Here is a tiny trained network, its code and every weight. The questions are about switching its units off for an input and a target symbol, where a switched-off unit gives its printed mean instead of its output.

import numpy as np


def w(rows, s, z=0):
    codes = np.array(rows[::2]) - 128.0
    scale = np.full(codes.shape[1], s)
    scale[-1] = z or s
    return codes * scale


def f(y):
    return y / 2 * (1 + np.tanh(0.7978845608 * (y + 0.044715 * y**3)))


def softmax(a):
    e = np.exp(a - a.max(-1, keepdims=True))
    return e / e.sum(-1, keepdims=True)


def log_softmax(a):
    a = a - a.max(-1, keepdims=True)
    return a - np.log(np.exp(a).sum(-1, keepdims=True))


def net(x, mask):
    ids = ['ΘΛΦΨΩαβγδεζημξστ'.index(c) for c in x.split()]
    T = len(ids)
    res = E[ids] + P[:T]
    u = 0
    for l in range(2):
        r = res
        for j in range(3):
            rows = slice(4 * j, 4 * j + 4)
            q, k, v = (r @ M[l][rows].T for M in (Q, K, V))
            z = softmax(np.where(np.tri(T) > 0, q @ k.T / 4**0.5, -1e9)) @ v
            o = O[l][rows]
            res = res + np.where(mask[u + j], z, o[:, -1]) @ o[:, :-1]
        u += 3
        y = f(res @ A[l][:, :-1].T + A[l][:, -1])
        res = res + np.where(mask[u : u + 8], y, B[l][:, -1]) @ B[l][:, :-1]
        u += 8
    return log_softmax(res[-1] @ U[:, :-1].T + U[:, -1])


Q, K, V, O, A, B = {}, {}, {}, {}, {}, {}
E = w([
[146,167,132],'Θ',
[104,123,179],'Λ',
[153,52,189],'Φ',
[157,175,47],'Ψ',
[117,120,182],'Ω',
[134,152,101],'α',
[71,54,221],'β',
[32,53,3],'γ',
[171,165,126],'δ',
[157,130,125],'ε',
[130,120,179],'ζ',
[151,125,89],'η',
[95,122,255],'μ',
[48,67,107],'ξ',
[119,89,154],'σ',
[122,79,155],'τ',
],0.019)
P = w([
[255,138,115],'0',
[149,90,147],'1',
[144,101,134],'2',
[151,92,126],'3',
[151,98,122],'4',
[156,98,115],'5',
[160,92,115],'6',
[166,85,109],'7',
[170,89,108],'8',
[169,85,113],'9',
[168,90,104],'10',
],0.0051)
Q[0] = w([
[75,85,140],'0.h1',
[68,109,196],'0.h1',
[59,131,120],'0.h1',
[174,91,224],'0.h1',
[107,75,244],'0.h2',
[48,60,193],'0.h2',
[232,131,187],'0.h2',
[178,149,132],'0.h2',
[116,168,139],'0.h3',
[170,117,178],'0.h3',
[158,9,167],'0.h3',
[229,181,214],'0.h3',
],0.011)
K[0] = w([
[86,140,177],'0.h1',
[116,157,101],'0.h1',
[116,112,150],'0.h1',
[44,48,10],'0.h1',
[209,184,198],'0.h2',
[241,142,156],'0.h2',
[138,160,85],'0.h2',
[13,83,172],'0.h2',
[136,137,199],'0.h3',
[206,111,181],'0.h3',
[95,63,144],'0.h3',
[197,106,127],'0.h3',
],0.011)
V[0] = w([
[123,124,40],'0.h1',
[2,100,131],'0.h1',
[128,253,210],'0.h1',
[154,142,87],'0.h1',
[203,140,175],'0.h2',
[102,64,9],'0.h2',
[225,114,211],'0.h2',
[157,155,51],'0.h2',
[199,110,238],'0.h3',
[183,92,101],'0.h3',
[122,68,147],'0.h3',
[217,200,184],'0.h3',
],0.0079)
O[0] = w([
[137,235,102,98],'0.h1',
[108,83,12,148],'0.h1',
[252,51,207,81],'0.h1',
[80,185,113,104],'0.h1',
[173,158,59,179],'0.h2',
[54,50,99,58],'0.h2',
[188,96,110,223],'0.h2',
[120,195,159,67],'0.h2',
[152,50,108,253],'0.h3',
[117,165,77,136],'0.h3',
[156,102,157,196],'0.h3',
[129,47,34,128],'0.h3',
],0.0046,0.0054)
A[0] = w([
[195,124,252,176],'0.n1',
[79,254,88,195],'0.n2',
[140,22,130,252],'0.n3',
[63,174,163,199],'0.n4',
[85,69,166,235],'0.n5',
[187,143,233,83],'0.n6',
[157,146,159,192],'0.n7',
[99,247,131,46],'0.n8',
],0.0074,0.0034)
B[0] = w([
[102,2,50,238],'0.n1',
[210,91,90,154],'0.n2',
[145,188,53,254],'0.n3',
[92,44,85,145],'0.n4',
[96,175,27,207],'0.n5',
[93,43,139,183],'0.n6',
[151,45,87,154],'0.n7',
[103,131,75,129],'0.n8',
],0.0076,0.008)
Q[1] = w([
[164,194,151],'1.h1',
[91,177,6],'1.h1',
[99,76,96],'1.h1',
[172,147,50],'1.h1',
[212,135,93],'1.h2',
[140,89,75],'1.h2',
[96,170,23],'1.h2',
[130,87,121],'1.h2',
[51,127,71],'1.h3',
[59,78,98],'1.h3',
[174,105,68],'1.h3',
[111,79,135],'1.h3',
],0.013)
K[1] = w([
[143,116,168],'1.h1',
[253,100,112],'1.h1',
[189,119,103],'1.h1',
[190,74,84],'1.h1',
[181,186,147],'1.h2',
[132,107,41],'1.h2',
[52,181,114],'1.h2',
[160,128,197],'1.h2',
[99,140,126],'1.h3',
[115,142,135],'1.h3',
[125,101,134],'1.h3',
[130,133,68],'1.h3',
],0.011)
V[1] = w([
[122,144,54],'1.h1',
[131,101,194],'1.h1',
[117,62,173],'1.h1',
[156,103,141],'1.h1',
[222,164,254],'1.h2',
[196,146,150],'1.h2',
[183,98,96],'1.h2',
[221,90,230],'1.h2',
[192,82,88],'1.h3',
[117,134,150],'1.h3',
[129,202,60],'1.h3',
[97,129,82],'1.h3',
],0.0087)
O[1] = w([
[104,67,109,175],'1.h1',
[160,71,152,100],'1.h1',
[77,195,255,157],'1.h1',
[177,158,184,160],'1.h1',
[176,158,75,8],'1.h2',
[248,137,115,106],'1.h2',
[161,166,217,186],'1.h2',
[138,60,175,84],'1.h2',
[178,123,123,214],'1.h3',
[156,182,192,103],'1.h3',
[151,95,180,107],'1.h3',
[167,137,99,160],'1.h3',
],0.0069,0.018)
A[1] = w([
[144,76,50,93],'1.n1',
[68,198,99,129],'1.n2',
[167,114,184,2],'1.n3',
[182,92,126,178],'1.n4',
[208,187,90,166],'1.n5',
[10,130,116,203],'1.n6',
[169,101,61,142],'1.n7',
[7,184,109,207],'1.n8',
],0.011,0.0029)
B[1] = w([
[124,176,122,201],'1.n1',
[158,138,162,176],'1.n2',
[70,137,113,154],'1.n3',
[97,109,173,188],'1.n4',
[11,151,150,175],'1.n5',
[149,139,94,252],'1.n6',
[172,89,110,179],'1.n7',
[170,136,152,233],'1.n8',
],0.011,0.013)
U = w([
[108,119,146,76],'Θ',
[44,60,115,36],'Λ',
[145,104,134,189],'Φ',
[77,102,43,114],'Ψ',
[159,97,150,99],'Ω',
[122,110,106,137],'α',
[114,108,106,153],'β',
[216,179,131,79],'γ',
[126,107,141,143],'δ',
[86,130,122,105],'ε',
[120,116,148,122],'ζ',
[11,157,89,64],'η',
[108,129,238,108],'μ',
[212,82,120,82],'ξ',
[132,134,112,254],'σ',
[95,118,104,123],'τ',
],0.012,0.0068)

Each question gives the input, a string of symbols that net reads in full, and the target symbol t.
The units are the heads (4 rows each of Q, K, V and O) and the neurons (one row each of A and B). Each row of codes is followed by its name. A weight is (code - 128) times the scale printed after its matrix; where a second scale follows, it is the last column's (O, A, B and U).
mask holds one flag per unit, layer by layer, with each layer's heads first. A switched-off unit (its flag False) gives its mean, the last column of its rows in O or B, instead of its output. The means were averaged over made-up inputs and are rounded, as every weight is.
A unit's drop is (log p(t) with every unit on - log p(t) with that unit switched off) / (log p(t) with every unit on - log p(t) with every unit switched off).
The circuit of an input: a set's keep is (log p(t) with only the set's units on - log p(t) with every unit switched off) / (log p(t) with every unit on - log p(t) with every unit switched off). Starting from the 12 units with the biggest drops (on a tie, the unit counted first), units are removed one at a time, each time the one whose removal leaves the highest keep (on an exact tie, the one counted first), for as long as the keep stays at least 0.8.
units of the circuit, in order: the units of the circuit, biggest drop first
unit that matters most: the unit with the biggest drop
k most important neurons: the k neurons with the biggest drops, biggest first
top k neurons in layer l: the k neurons of layer l with the biggest drops, biggest first
heads that matter: for each layer, one digit per head in row order, 1 if its drop is at least 0.15 and else 0, layers parted by /
input μ η α β μ α μ Ω δ Φ Θ, target μ: heads that matter : 110 / 100
input Ψ Φ τ Ψ Ψ μ μ ξ α Φ Φ, target Ψ: units of the circuit, in order : 1.h1, 0.h1
input γ μ Φ μ μ μ Ψ Θ Λ, target γ: most important neuron : 1.n8
input Ψ α ξ Ψ μ ξ Ψ α μ β, target Ψ: heads that matter : 001 / 100
input ζ δ σ Ψ μ μ μ Ψ β Ψ β, target Ψ: heads that matter : 000 / 100
input Ψ γ ε τ Ψ Ψ μ α μ τ Ω, target γ: top 3 neurons in layer 1 : 1.n8, 1.n2, 1.n5
input Ψ Λ Ψ τ μ Ψ μ β Ψ, target η: 3 most important neurons : 1.n5, 0.n1, 0.n6
input μ Λ μ μ Λ, target μ: units of the circuit, in order : 1.h1, 0.h1, 1.n6
input δ γ Φ Ω Ψ Λ, target γ: heads that matter : 100 / 010
input Ψ μ τ δ μ Φ, target Ψ: units of the circuit, in order : 1.h1, 1.n8
input μ τ τ, target μ: units of the circuit, in order : 1.h1, 0.h1, 0.n1
input Ψ μ Ω, target Ψ: top 3 neurons in layer 1 : 1.n8, 1.n2, 1.n1
input γ μ ξ Ψ η η ζ, target γ: 3 most important neurons : 1.n8, 1.n6, 1.n2
input ε ζ ζ Φ, target ξ: 2 most important neurons : 1.n5, 1.n7
input μ Θ μ μ η, target μ: heads that matter : 110 / 110
input δ γ μ μ μ τ δ μ β τ Ψ, target γ: 4 most important neurons : 1.n8, 0.n1, 1.n5, 1.n2
input Θ σ γ ε, target γ: heads that matter : 110 / 010
input μ μ μ γ, target μ: units of the circuit, in order : 1.h1, 0.h3, 0.h1
input Ψ ζ Φ μ Λ, target Ψ: units of the circuit, in order : 1.h1
input μ σ Ψ ξ ζ, target μ: unit that matters most : 0.h1
input μ μ β γ μ τ δ Φ Φ, target γ: 2 most important neurons : 0.n1, 1.n5
input η β γ δ τ μ, target γ: 2 most important neurons : 1.n8, 1.n2
input μ μ Ψ Φ δ Ψ Ψ τ Λ Φ, target μ: 2 most important neurons : 0.n1, 0.n3
input γ μ μ Ω Φ ε Ψ, target γ: top 3 neurons in layer 1 : 1.n8, 1.n6, 1.n2
input ζ Ψ Ψ μ γ τ, target γ: 2 most important neurons : 1.n8, 0.n1
input μ β μ γ β μ ξ α, target μ: 2 most important neurons : 0.n1, 0.n6
input μ β γ Ω ξ ξ τ β ξ, target μ: heads that matter : 100 / 100
input Ψ β ζ Λ Ω μ Λ μ γ τ μ, target Ψ: unit that matters most : 0.n2
input γ Λ Φ Ψ α, target γ: 4 most important neurons : 1.n8, 1.n6, 1.n2, 0.n1
